Below are the code and all the weights of a small trained network. Each question names an input and a class and asks about switching units off, where a switched-off unit gives its printed mean instead of its output.

import numpy as np


def w(rows, s, z=0):
    codes = np.array(rows[::2]) - 128.0
    scale = np.full(codes.shape[1], s)
    scale[-1] = z or s
    return codes * scale


def f(y):
    return y / 2 * (1 + np.tanh(0.7978845608 * (y + 0.044715 * y**3)))


def log_softmax(a):
    a = a - a.max(-1, keepdims=True)
    return a - np.log(np.exp(a).sum(-1, keepdims=True))


def net(x, mask):
    res = np.array(x, float).reshape(1, 4) / 4 @ E
    y = f(res @ A[0][:, :-1].T + A[0][:, -1])
    res = res + np.where(mask, y, B[0][:, -1]) @ B[0][:, :-1]
    return log_softmax(res[-1] @ U[:, :-1].T + U[:, -1])


A, B = {}, {}
E = w([
[104,147,96,241,111,167,168,121,89],'x0',
[212,201,150,170,82,111,150,2,209],'x1',
[40,31,133,100,126,68,185,41,115],'x2',
[208,107,108,55,96,166,191,119,173],'x3',
],0.0086)
A[0] = w([
[197,201,165,113,123,73,120,204,121,107],'N0',
[156,179,136,154,183,181,120,198,182,4],'N1',
[148,169,160,118,77,90,100,89,183,12],'N2',
[123,90,110,127,209,174,169,227,151,98],'N3',
[64,72,157,101,138,105,168,113,137,151],'N4',
[124,133,159,94,93,60,151,16,133,23],'N5',
[177,127,117,153,155,150,85,182,155,26],'N6',
[87,91,75,25,182,140,113,158,85,54],'N7',
[200,212,105,134,138,194,92,216,137,104],'N8',
[186,126,238,31,155,43,81,135,113,107],'N9',
[156,128,115,2,84,142,112,144,112,78],'N10',
[216,167,147,205,152,94,181,104,167,110],'N11',
[165,148,104,72,109,199,186,93,209,133],'N12',
[96,153,103,100,105,144,152,212,37,64],'N13',
[232,115,75,59,50,170,161,178,140,101],'N14',
],0.008,0.0026)
B[0] = w([
[63,127,155,183,67,209,136,134,239,194],'N0',
[48,173,71,116,98,117,177,121,123,186],'N1',
[137,52,18,151,75,108,171,187,105,175],'N2',
[184,122,88,148,84,155,51,127,51,205],'N3',
[34,145,67,90,5,135,185,160,127,200],'N4',
[97,182,68,141,96,212,110,163,154,193],'N5',
[70,243,136,154,100,206,124,122,107,164],'N6',
[132,163,91,143,135,238,127,112,90,225],'N7',
[101,177,173,121,113,139,187,125,246,254],'N8',
[222,150,75,224,217,102,240,193,160,203],'N9',
[152,109,124,150,182,67,119,81,65,183],'N10',
[224,15,95,140,148,147,27,122,123,221],'N11',
[106,105,136,142,153,72,75,3,43,215],'N12',
[141,44,149,194,160,121,86,108,103,211],'N13',
[87,173,134,37,150,70,86,31,125,219],'N14',
],0.0064,0.0076)
U = w([
[38,153,150,36,75,194,205,117,196,133],'0',
[174,113,161,125,202,167,212,132,125,247],'1',
[161,65,126,65,101,207,63,130,126,5],'2',
[73,145,187,2,130,128,69,88,109,138],'3',
],0.0064,0.0025)

Each question gives the input, the list of numbers given to net, and the class t.
The units are the neurons (one row each of A and B). Each row of codes is followed by its name. A weight is (code - 128) times the scale printed after its matrix; where a second scale follows, it is the last column's (A, B and U).
mask holds one flag per neuron, in row order. A switched-off neuron (its flag False) gives its mean, the last column of its row in B, instead of its output. The means were averaged over made-up inputs and are rounded, as every weight is.
A unit's drop is (log p(t) with every unit on - log p(t) with that unit switched off) / (log p(t) with every unit on - log p(t) with every unit switched off).
The circuit of an input: a set's keep is (log p(t) with only the set's units on - log p(t) with every unit switched off) / (log p(t) with every unit on - log p(t) with every unit switched off). Starting from the 12 units with the biggest drops (on a tie, the unit counted first), units are removed one at a time, each time the one whose removal leaves the highest keep (on an exact tie, the one counted first), for as long as the keep stays at least 0.8.
units of the circuit, in order: the units of the circuit, biggest drop first
most important unit: the unit with the biggest drop
k most important neurons: the k neurons with the biggest drops, biggest first
drop of u: that unit's drop, to one decimal
input [3,8,1,-8], class 2: 2 most important neurons => N11, N9
input [-8,-8,-1,0], class 1: units of the circuit, in order => N9
input [4,-3,-7,-2], class 0: units of the circuit, in order => N8, N1
input [-5,-8,-8,-5], class 0: 3 most important neurons => N8, N0, N1
input [2,-7,-7,3], class 0: 3 most important neurons => N8, N1, N11
input [-5,-4,-4,0], class 1: 3 most important neurons => N9, N4, N10
input [-2,6,4,4], class 2: units of the circuit, in order => N11, N8
input [4,-8,5,-1], class 2: units of the circuit, in order => N3, N13
input [-1,6,1,6], class 2: 2 most important neurons => N11, N2
input [-6,-2,7,-6], class 0: units of the circuit, in order => N4, N12
input [3,6,6,7], class 3: 2 most important neurons => N12, N9
input [2,3,-1,6], class 3: units of the circuit, in order => N14, N12
input [-3,7,-7,8], class 3: 4 most important neurons => N14, N12, N11, N10
input [-2,3,4,8], class 3: units of the circuit, in order => N12, N14
input [-4,7,5,-1], class 2: 3 most important neurons => N8, N11, N5
input [-6,7,-5,8], class 3: most important unit => N14
input [5,-8,3,-5], class 2: 2 most important neurons => N3, N13
input [3,8,-2,-6], class 2: 2 most important neurons => N11, N9
input [5,7,3,-3], class 2: 4 most important neurons => N11, N9, N8, N5
input [-7,-2,8,-6], class 0: most important unit => N4
input [7,-7,-7,7], class 0: 3 most important neurons => N8, N1, N11
input [-7,3,-2,-5], class 1: drop of N9 => 0.5
input [2,-2,-2,3], class 3: drop of N12 => -0.1
